Below is a small trained network, with its code and all its weights. Each question gives an input and a target symbol and asks what happens when units are switched off, that is, made to give their printed mean instead of their output.

import numpy as np


def w(rows, s, z=0):
    codes = np.array(rows[::2]) - 128.0
    scale = np.full(codes.shape[1], s)
    scale[-1] = z or s
    return codes * scale


def f(y):
    return y / 2 * (1 + np.tanh(0.7978845608 * (y + 0.044715 * y**3)))


def softmax(a):
    e = np.exp(a - a.max(-1, keepdims=True))
    return e / e.sum(-1, keepdims=True)


def log_softmax(a):
    a = a - a.max(-1, keepdims=True)
    return a - np.log(np.exp(a).sum(-1, keepdims=True))


def net(x, mask):
    ids = ['αβγδεζηθλμστφψω'.index(c) for c in x.split()]
    T = len(ids)
    res = E[ids] + P[:T]
    u = 0
    for l in range(2):
        r = res
        for j in range(3):
            rows = slice(3 * j, 3 * j + 3)
            q, k, v = (r @ M[l][rows].T for M in (Q, K, V))
            z = softmax(np.where(np.tri(T) > 0, q @ k.T / 3**0.5, -1e9)) @ v
            o = O[l][rows]
            res = res + np.where(mask[u + j], z, o[:, -1]) @ o[:, :-1]
        u += 3
        y = f(res @ A[l][:, :-1].T + A[l][:, -1])
        res = res + np.where(mask[u : u + 12], y, B[l][:, -1]) @ B[l][:, :-1]
        u += 12
    return log_softmax(res[-1] @ U[:, :-1].T + U[:, -1])


Q, K, V, O, A, B = {}, {}, {}, {}, {}, {}
E = w([
[170,162,172,135,51,132,153],'α',
[7,162,75,80,96,112,151],'β',
[176,86,183,160,92,164,133],'γ',
[165,80,168,210,36,142,207],'δ',
[84,225,166,89,68,84,76],'ε',
[44,123,119,186,75,88,133],'ζ',
[123,100,144,63,121,175,100],'η',
[127,177,140,29,152,112,112],'θ',
[233,109,27,142,136,61,150],'λ',
[128,142,220,167,247,37,92],'μ',
[146,8,221,115,205,72,87],'σ',
[95,112,246,104,113,78,187],'τ',
[245,71,65,190,230,225,145],'φ',
[121,130,189,47,167,163,196],'ψ',
[114,114,117,108,172,190,240],'ω',
],0.014)
P = w([
[148,146,132,130,111,141,95],'0',
[56,126,118,143,157,153,133],'1',
[137,105,99,80,99,89,149],'2',
[248,196,158,143,195,138,153],'3',
[101,115,107,151,158,142,108],'4',
[151,90,96,68,102,76,138],'5',
],0.019)
Q[0] = w([
[162,133,162,135,161,60,229],'0.h0',
[161,155,99,117,171,158,174],'0.h0',
[130,91,83,148,55,51,68],'0.h0',
[107,42,116,102,110,102,148],'0.h1',
[185,139,149,153,196,83,74],'0.h1',
[146,140,145,147,177,102,76],'0.h1',
[146,51,137,39,126,10,126],'0.h2',
[110,222,177,141,141,106,196],'0.h2',
[130,130,212,151,126,132,114],'0.h2',
],0.012)
K[0] = w([
[120,96,176,101,156,79,244],'0.h0',
[146,58,85,110,217,145,178],'0.h0',
[161,142,100,185,62,69,57],'0.h0',
[113,131,161,174,210,110,88],'0.h1',
[182,53,132,44,107,76,80],'0.h1',
[150,40,117,67,100,102,106],'0.h1',
[160,52,77,163,240,29,99],'0.h2',
[105,189,140,135,128,111,218],'0.h2',
[91,104,214,174,125,128,127],'0.h2',
],0.011)
V[0] = w([
[171,179,44,254,140,178,44],'0.h0',
[152,86,198,168,116,77,54],'0.h0',
[122,90,114,81,151,220,74],'0.h0',
[116,90,114,117,130,91,151],'0.h1',
[174,106,121,57,92,122,90],'0.h1',
[145,147,148,146,200,154,144],'0.h1',
[76,208,157,155,71,80,172],'0.h2',
[128,172,86,59,75,231,197],'0.h2',
[115,189,128,174,130,152,88],'0.h2',
],0.0073)
O[0] = w([
[110,209,114,200,87,103,161,1],'0.h0',
[174,134,135,156,85,104,2,158],'0.h0',
[121,141,125,142,121,211,137,90],'0.h0',
[106,134,96,125,142,116,115,143],'0.h1',
[116,141,148,91,173,102,73,127],'0.h1',
[153,137,105,163,160,169,185,146],'0.h1',
[164,148,170,190,121,30,147,123],'0.h2',
[200,140,136,122,35,145,85,50],'0.h2',
[190,180,146,157,150,130,154,99],'0.h2',
],0.008,0.0071)
A[0] = w([
[177,94,144,141,98,165,212,64],'0.n0',
[34,171,132,107,135,91,99,125],'0.n1',
[255,171,125,190,199,150,141,84],'0.n2',
[132,189,202,153,139,120,147,158],'0.n3',
[81,117,186,223,186,207,88,135],'0.n4',
[92,98,154,251,137,201,141,3],'0.n5',
[93,15,74,147,131,118,177,185],'0.n6',
[155,169,110,138,50,54,133,55],'0.n7',
[174,114,75,114,48,149,161,91],'0.n8',
[176,107,86,56,125,166,116,82],'0.n9',
[71,122,94,105,94,135,49,180],'0.n10',
[159,174,137,41,94,150,153,102],'0.n11',
],0.0089,0.0049)
B[0] = w([
[138,163,156,30,203,48,96,149],'0.n0',
[116,133,148,225,242,124,188,156],'0.n1',
[16,173,83,108,103,146,88,190],'0.n2',
[131,105,117,128,94,228,138,173],'0.n3',
[119,135,131,11,68,120,37,179],'0.n4',
[154,205,196,87,119,43,28,145],'0.n5',
[82,199,75,171,86,75,97,247],'0.n6',
[95,222,97,25,104,28,196,147],'0.n7',
[176,118,166,127,134,175,161,148],'0.n8',
[143,109,198,182,139,141,122,174],'0.n9',
[112,152,87,110,123,182,210,155],'0.n10',
[121,2,90,109,199,108,106,155],'0.n11',
],0.0071,0.011)
Q[1] = w([
[15,180,190,205,104,196,114],'1.h0',
[122,108,126,198,190,214,75],'1.h0',
[113,147,232,236,160,143,69],'1.h0',
[108,6,36,35,88,31,234],'1.h1',
[68,180,226,167,145,128,212],'1.h1',
[205,34,132,150,78,91,255],'1.h1',
[161,163,203,115,105,41,35],'1.h2',
[126,90,195,200,99,158,181],'1.h2',
[103,165,214,76,177,36,149],'1.h2',
],0.0059)
K[1] = w([
[133,151,169,180,126,155,253],'1.h0',
[148,95,52,101,23,243,194],'1.h0',
[167,129,161,55,49,202,239],'1.h0',
[152,132,4,138,202,91,65],'1.h1',
[175,178,203,173,183,159,123],'1.h1',
[229,179,53,148,117,140,69],'1.h1',
[90,184,186,80,107,43,105],'1.h2',
[163,115,172,27,99,162,177],'1.h2',
[180,128,165,126,167,67,68],'1.h2',
],0.0062)
V[1] = w([
[123,142,105,87,204,120,120],'1.h0',
[86,105,149,88,88,97,171],'1.h0',
[70,71,117,61,38,135,130],'1.h0',
[148,235,95,191,133,137,64],'1.h1',
[53,97,132,171,119,131,140],'1.h1',
[226,128,1,156,169,112,106],'1.h1',
[101,129,213,96,162,139,150],'1.h2',
[145,130,137,149,85,200,75],'1.h2',
[54,224,168,108,156,151,164],'1.h2',
],0.0057)
O[1] = w([
[92,122,131,145,155,107,139,225],'1.h0',
[103,108,159,106,99,156,106,199],'1.h0',
[106,91,157,129,79,118,136,215],'1.h0',
[137,121,50,147,149,128,80,56],'1.h1',
[116,127,163,122,102,116,134,152],'1.h1',
[129,101,2,72,76,114,126,1],'1.h1',
[156,139,139,169,128,178,91,218],'1.h2',
[129,139,76,104,107,144,148,38],'1.h2',
[126,74,162,126,118,156,144,248],'1.h2',
],0.008,0.0038)
A[1] = w([
[206,101,137,204,30,141,236,130],'1.n0',
[160,68,182,64,69,151,73,73],'1.n1',
[188,152,211,144,122,99,28,133],'1.n2',
[159,129,66,2,54,82,195,3],'1.n3',
[83,86,96,246,199,66,211,200],'1.n4',
[49,173,69,209,94,238,188,43],'1.n5',
[110,66,194,89,215,88,173,206],'1.n6',
[138,107,128,12,166,253,168,112],'1.n7',
[142,97,160,129,204,84,123,38],'1.n8',
[40,163,58,168,130,132,80,102],'1.n9',
[21,51,135,189,111,163,148,66],'1.n10',
[181,239,125,225,163,216,167,152],'1.n11',
],0.0079,0.0059)
B[1] = w([
[148,67,248,114,112,133,96,139],'1.n0',
[134,181,83,153,148,130,89,170],'1.n1',
[127,92,98,48,135,109,158,196],'1.n2',
[91,173,165,122,190,166,84,153],'1.n3',
[134,112,88,115,81,178,106,186],'1.n4',
[197,128,77,116,155,123,46,139],'1.n5',
[151,178,117,146,128,145,172,253],'1.n6',
[106,105,126,220,127,110,100,162],'1.n7',
[164,155,141,133,66,124,86,167],'1.n8',
[147,144,231,154,133,112,168,159],'1.n9',
[127,76,128,113,147,112,173,161],'1.n10',
[168,116,146,146,140,57,71,140],'1.n11',
],0.012,0.017)
U = w([
[232,137,154,69,212,180,167,76],'α',
[80,188,161,112,57,203,101,26],'β',
[164,59,194,136,86,130,99,144],'γ',
[100,81,176,137,197,52,121,80],'δ',
[90,219,104,143,137,101,156,55],'ε',
[67,141,143,191,50,65,116,125],'ζ',
[79,108,156,174,89,197,77,110],'η',
[116,153,149,201,159,136,153,103],'θ',
[77,93,81,61,165,141,76,147],'λ',
[157,194,53,146,38,152,145,199],'μ',
[93,74,129,110,95,178,194,253],'σ',
[128,133,91,115,120,2,151,116],'τ',
[182,49,99,146,173,119,115,190],'φ',
[164,160,144,182,136,81,106,95],'ψ',
[156,150,151,175,167,197,146,86],'ω',
],0.0081,0.0052)

Each question gives the input, a string of symbols that net reads in full, and the target symbol t.
The units are the heads (3 rows each of Q, K, V and O) and the neurons (one row each of A and B). Each row of codes is followed by its name. A weight is (code - 128) times the scale printed after its matrix; where a second scale follows, it is the last column's (O, A, B and U).
mask holds one flag per unit, layer by layer, with each layer's heads first. A switched-off unit (its flag False) gives its mean, the last column of its rows in O or B, instead of its output. The means were averaged over made-up inputs and are rounded, as every weight is.
A unit's drop is (log p(t) with every unit on - log p(t) with that unit switched off) / (log p(t) with every unit on - log p(t) with every unit switched off).
The circuit of an input: a set's keep is (log p(t) with only the set's units on - log p(t) with every unit switched off) / (log p(t) with every unit on - log p(t) with every unit switched off). Starting from the 12 units with the biggest drops (on a tie, the unit counted first), units are removed one at a time, each time the one whose removal leaves the highest keep (on an exact tie, the one counted first), for as long as the keep stays at least 0.8.
circuit, biggest first: the units of the circuit, biggest drop first
unit that matters most: the unit with the biggest drop
top k neurons: the k neurons with the biggest drops, biggest first
top k neurons in layer l: the k neurons of layer l with the biggest drops, biggest first
heads that matter: for each layer, one digit per head in row order, 1 if its drop is at least 0.15 and else 0, layers parted by /
input α λ λ λ τ α, target λ: unit that matters most => 1.h1
input τ τ α α ε, target ψ: heads that matter => 100 / 000
input α ω γ, target γ: circuit, biggest first => (1.n0 0.n2 0.h1)
input ε β λ, target λ: top 3 neurons => (1.n3 0.n6 1.n6)
input α ζ τ θ λ β, target λ: circuit, biggest first => (1.n3 1.h1)
input η δ ω σ τ ε, target σ: heads that matter => 001 / 000
input μ τ τ ψ τ ε, target μ: top 2 neurons => (1.n4 0.n1)
input α τ β, target β: circuit, biggest first => (0.h2 1.n3 0.n7 1.n2)
input λ τ γ ε, target α: heads that matter => 110 / 010
input μ λ τ, target λ: heads that matter => 100 / 010
input τ α τ τ η, target η: top 3 neurons => (1.n7 1.n6 0.n4)
input σ σ γ, target σ: circuit, biggest first => (0.h2 0.n4 1.n10 1.h0)
input μ γ ζ, target μ: top 3 neurons in layer 1 => (1.n4 1.n5 1.n0)
input τ α σ ε τ ζ, target σ: circuit, biggest first => (0.h2 1.n10 0.n10)
input α θ ω α, target θ: heads that matter => 100 / 000
input τ σ η μ τ ω, target μ: top 3 neurons in layer 1 => (1.n4 1.n6 1.n8)
input σ φ ω τ, target θ: top 2 neurons in layer 0 => (0.n2 0.n3)
input τ γ τ τ α, target γ: top 2 neurons in layer 1 => (1.n6 1.n0)
input τ β φ λ, target ψ: circuit, biggest first => (1.n11 0.h0)
input α δ σ, target σ: heads that matter => 001 / 000
input γ τ τ τ λ γ, target λ: circuit, biggest first => (1.h1 1.n3)
input σ η η, target σ: top 2 neurons => (1.n10 0.n4)
input δ σ β, target σ: circuit, biggest first => (1.n10 0.h2 0.n4 1.h0)
input β σ σ γ τ τ, target σ: top 2 neurons in layer 0 => (0.n6 0.n4)
input α α α σ, target λ: top 2 neurons => (1.n2 0.n4)
input τ τ μ ω γ, target λ: top neuron => (1.n2)
input γ τ η, target η: unit that matters most => 0.h2
input σ α λ δ μ, target α: top 2 neurons => (0.n4 0.n6)
input γ ζ ζ τ φ, target β: heads that matter => 100 / 000
input τ τ λ, target λ: top neuron in layer 0 => (0.n6)
